Below is a small trained network, with its code and all its weights. Each question gives an input and a class and asks what happens when units are switched off, that is, made to give their printed mean instead of their output.

import numpy as np


def w(rows, s, z=0):
    codes = np.array(rows[::2]) - 128.0
    scale = np.full(codes.shape[1], s)
    scale[-1] = z or s
    return codes * scale


def norm(h):
    return h / np.sqrt((h * h).mean(-1, keepdims=True) + 1e-5)


def f(y):
    return y / 2 * (1 + np.tanh(0.7978845608 * (y + 0.044715 * y**3)))


def log_softmax(a):
    a = a - a.max(-1, keepdims=True)
    return a - np.log(np.exp(a).sum(-1, keepdims=True))


def net(x, mask):
    res = np.array(x, float).reshape(1, 3) / 4 @ E
    u = 0
    for l in range(4):
        y = f(norm(res) @ A[l][:, :-1].T + A[l][:, -1])
        res = res + np.where(mask[u : u + 16], y, B[l][:, -1]) @ B[l][:, :-1]
        u += 16
    return log_softmax(norm(res)[-1] @ U[:, :-1].T + U[:, -1])


A, B = {}, {}
E = w([
[26,174,122,208],'x0',
[135,33,84,182],'x1',
[209,187,2,140],'x2',
],0.0057)
A[0] = w([
[74,110,80,65,127],'0.n1',
[53,123,180,179,82],'0.n2',
[242,106,190,86,61],'0.n3',
[79,141,118,125,117],'0.n4',
[159,85,131,166,29],'0.n5',
[119,123,117,115,2],'0.n6',
[74,121,138,50,136],'0.n7',
[103,131,98,69,60],'0.n8',
[109,1,43,174,63],'0.n9',
[133,179,136,99,36],'0.n10',
[117,112,112,109,45],'0.n11',
[126,143,129,102,82],'0.n12',
[167,90,165,163,162],'0.n13',
[79,190,75,105,117],'0.n14',
[115,241,184,60,38],'0.n15',
[205,200,132,185,18],'0.n16',
],0.0068,0.0056)
B[0] = w([
[130,129,130,130,126],'0.n1',
[175,128,87,102,219],'0.n2',
[87,115,63,74,208],'0.n3',
[134,139,114,97,133],'0.n4',
[92,139,160,207,49],'0.n5',
[35,154,236,254,15],'0.n6',
[150,148,104,123,192],'0.n7',
[98,137,171,167,45],'0.n8',
[184,88,154,194,251],'0.n9',
[102,141,220,208,53],'0.n10',
[92,125,179,206,30],'0.n11',
[114,136,158,156,66],'0.n12',
[117,107,36,120,236],'0.n13',
[153,116,155,82,188],'0.n14',
[153,192,176,141,178],'0.n15',
[167,137,145,157,83],'0.n16',
],0.0054,0.0015)
A[1] = w([
[99,137,130,165,2],'1.n1',
[180,179,75,180,83],'1.n2',
[24,154,95,202,41],'1.n3',
[149,54,225,92,132],'1.n4',
[67,171,117,222,141],'1.n5',
[73,108,254,99,121],'1.n6',
[39,18,182,109,138],'1.n7',
[180,112,158,113,65],'1.n8',
[76,65,111,212,53],'1.n9',
[206,181,100,147,106],'1.n10',
[170,140,142,167,102],'1.n11',
[62,72,227,100,10],'1.n12',
[77,125,45,90,27],'1.n13',
[3,197,95,190,123],'1.n14',
[113,190,122,32,202],'1.n15',
[109,199,204,175,129],'1.n16',
],0.0076,0.0027)
B[1] = w([
[184,151,147,74,99],'1.n1',
[67,134,66,109,175],'1.n2',
[198,73,154,25,146],'1.n3',
[86,130,74,107,180],'1.n4',
[206,86,105,32,152],'1.n5',
[101,179,57,188,186],'1.n6',
[78,178,46,186,213],'1.n7',
[86,115,131,112,125],'1.n8',
[159,78,116,150,157],'1.n9',
[84,123,90,163,180],'1.n10',
[118,124,98,121,116],'1.n11',
[69,212,70,105,162],'1.n12',
[154,141,155,186,146],'1.n13',
[133,64,135,3,182],'1.n14',
[151,79,117,174,253],'1.n15',
[205,80,119,131,141],'1.n16',
],0.0071,0.0042)
A[2] = w([
[95,113,170,123,50],'2.n1',
[149,251,109,76,137],'2.n2',
[105,74,97,60,167],'2.n3',
[77,98,172,97,162],'2.n4',
[151,177,151,118,44],'2.n5',
[125,150,110,167,135],'2.n6',
[138,148,136,67,64],'2.n7',
[66,113,164,112,113],'2.n8',
[163,104,87,145,196],'2.n9',
[121,179,180,118,151],'2.n10',
[124,131,136,80,4],'2.n11',
[150,205,178,116,136],'2.n12',
[165,77,215,96,46],'2.n13',
[102,155,87,135,15],'2.n14',
[160,201,176,94,110],'2.n15',
[102,118,85,96,133],'2.n16',
],0.011,0.0023)
B[2] = w([
[155,121,63,119,102],'2.n1',
[82,64,66,161,232],'2.n2',
[148,163,190,60,255],'2.n3',
[196,203,42,68,124],'2.n4',
[82,58,119,152,118],'2.n5',
[138,165,151,178,156],'2.n6',
[137,63,150,115,145],'2.n7',
[212,172,51,93,119],'2.n8',
[5,141,197,126,248],'2.n9',
[158,41,52,196,122],'2.n10',
[132,86,105,60,121],'2.n11',
[157,1,112,202,138],'2.n12',
[76,130,65,154,132],'2.n13',
[157,147,135,149,161],'2.n14',
[104,2,153,152,143],'2.n15',
[152,167,165,109,217],'2.n16',
],0.0052,0.0051)
A[3] = w([
[126,94,115,132,46],'3.n1',
[157,143,77,84,230],'3.n2',
[127,63,121,166,3],'3.n3',
[131,38,138,194,43],'3.n4',
[131,141,100,210,157],'3.n5',
[57,148,249,183,161],'3.n6',
[93,182,247,171,151],'3.n7',
[159,88,142,47,143],'3.n8',
[95,173,227,174,81],'3.n9',
[194,89,184,130,127],'3.n10',
[153,110,146,74,114],'3.n11',
[174,112,170,51,135],'3.n12',
[172,137,122,139,79],'3.n13',
[109,202,89,116,143],'3.n14',
[87,158,108,93,202],'3.n15',
[131,114,128,103,60],'3.n16',
],0.011,0.0026)
B[3] = w([
[124,108,149,132,131],'3.n1',
[76,166,152,141,254],'3.n2',
[137,95,116,113,155],'3.n3',
[164,73,84,131,196],'3.n4',
[102,138,177,62,223],'3.n5',
[175,139,121,107,159],'3.n6',
[247,137,118,136,133],'3.n7',
[96,132,180,106,254],'3.n8',
[179,140,125,106,126],'3.n9',
[117,154,111,111,138],'3.n10',
[106,126,161,128,183],'3.n11',
[144,129,201,90,227],'3.n12',
[106,126,130,150,105],'3.n13',
[155,147,87,175,230],'3.n14',
[159,152,130,144,239],'3.n15',
[118,125,141,135,131],'3.n16',
],0.011,0.0045)
U = w([
[80,218,57,148,191],'0',
[100,143,220,51,199],'1',
[134,20,78,127,190],'2',
[254,155,131,128,205],'3',
[159,129,166,180,4],'4',
[161,130,144,168,14],'5',
[157,131,149,155,1],'6',
],0.022,0.0084)

Each question gives the input, the list of numbers given to net, and the class t.
The units are the neurons (one row each of A and B). Each row of codes is followed by its name. A weight is (code - 128) times the scale printed after its matrix; where a second scale follows, it is the last column's (A, B and U).
mask holds one flag per neuron, layer by layer. A switched-off neuron (its flag False) gives its mean, the last column of its row in B, instead of its output. The means were averaged over made-up inputs and are rounded, as every weight is.
A unit's drop is (log p(t) with every unit on - log p(t) with that unit switched off) / (log p(t) with every unit on - log p(t) with every unit switched off).
The circuit of an input: a set's keep is (log p(t) with only the set's units on - log p(t) with every unit switched off) / (log p(t) with every unit on - log p(t) with every unit switched off). Starting from the 12 units with the biggest drops (on a tie, the unit counted first), units are removed one at a time, each time the one whose removal leaves the highest keep (on an exact tie, the one counted first), for as long as the keep stays at least 0.8.
circuit, biggest first: the units of the circuit, biggest drop first
unit that matters most: the unit with the biggest drop
k most important neurons: the k neurons with the biggest drops, biggest first
k most important neurons of layer l: the k neurons of layer l with the biggest drops, biggest first
drop when u is switched off: that unit's drop, to one decimal
input [5,6,-5], class 2: 4 most important neurons -> 1.n9, 1.n7, 0.n9, 0.n2
input [2,-7,-7], class 0: circuit, biggest first -> 1.n6, 1.n12
input [-3,0,2], class 3: most important neuron of layer 3 -> 3.n7
input [8,0,7], class 1: circuit, biggest first -> 1.n14, 1.n3, 1.n7, 1.n6
input [-8,-7,-8], class 0: 2 most important neurons of layer 2 -> 2.n2, 2.n4
input [0,3,2], class 3: 3 most important neurons -> 2.n9, 2.n2, 1.n15
input [-1,3,3], class 3: 3 most important neurons of layer 1 -> 1.n7, 1.n15, 1.n6
input [1,-3,-1], class 3: 3 most important neurons -> 1.n15, 1.n16, 1.n12
input [0,7,7], class 0: 3 most important neurons -> 1.n15, 2.n2, 1.n2
input [4,-5,0], class 2: 2 most important neurons -> 0.n15, 0.n14
input [5,5,2], class 1: 2 most important neurons -> 1.n5, 1.n3
input [-4,2,4], class 0: 2 most important neurons -> 1.n14, 1.n3
input [2,-2,-3], class 3: 2 most important neurons -> 1.n15, 0.n2
input [6,-5,1], class 1: circuit, biggest first -> 1.n14
input [3,3,-3], class 3: 3 most important neurons -> 0.n2, 2.n2, 1.n15
input [1,-1,3], class 3: 3 most important neurons -> 1.n7, 3.n7, 0.n14
input [-6,-7,-2], class 2: 2 most important neurons -> 0.n15, 1.n14
input [4,-5,2], class 2: 2 most important neurons -> 0.n15, 0.n14
input [2,-4,3], class 2: 2 most important neurons of layer 2 -> 2.n2, 2.n3
input [-5,3,6], class 0: unit that matters most -> 1.n14
input [0,0,3], class 3: 3 most important neurons -> 1.n7, 3.n7, 1.n6
input [1,-1,-3], class 3: 2 most important neurons of layer 0 -> 0.n2, 0.n7
input [1,4,-5], class 0: drop when 3.n7 is switched off -> 0.0
input [6,-4,4], class 1: drop when 1.n14 is switched off -> 1.6
input [4,-6,-5], class 2: drop when 0.n15 is switched off -> 0.7
input [2,-1,-1], class 3: drop when 1.n15 is switched off -> 0.6
input [5,-5,-7], class 0: unit that matters most -> 1.n6
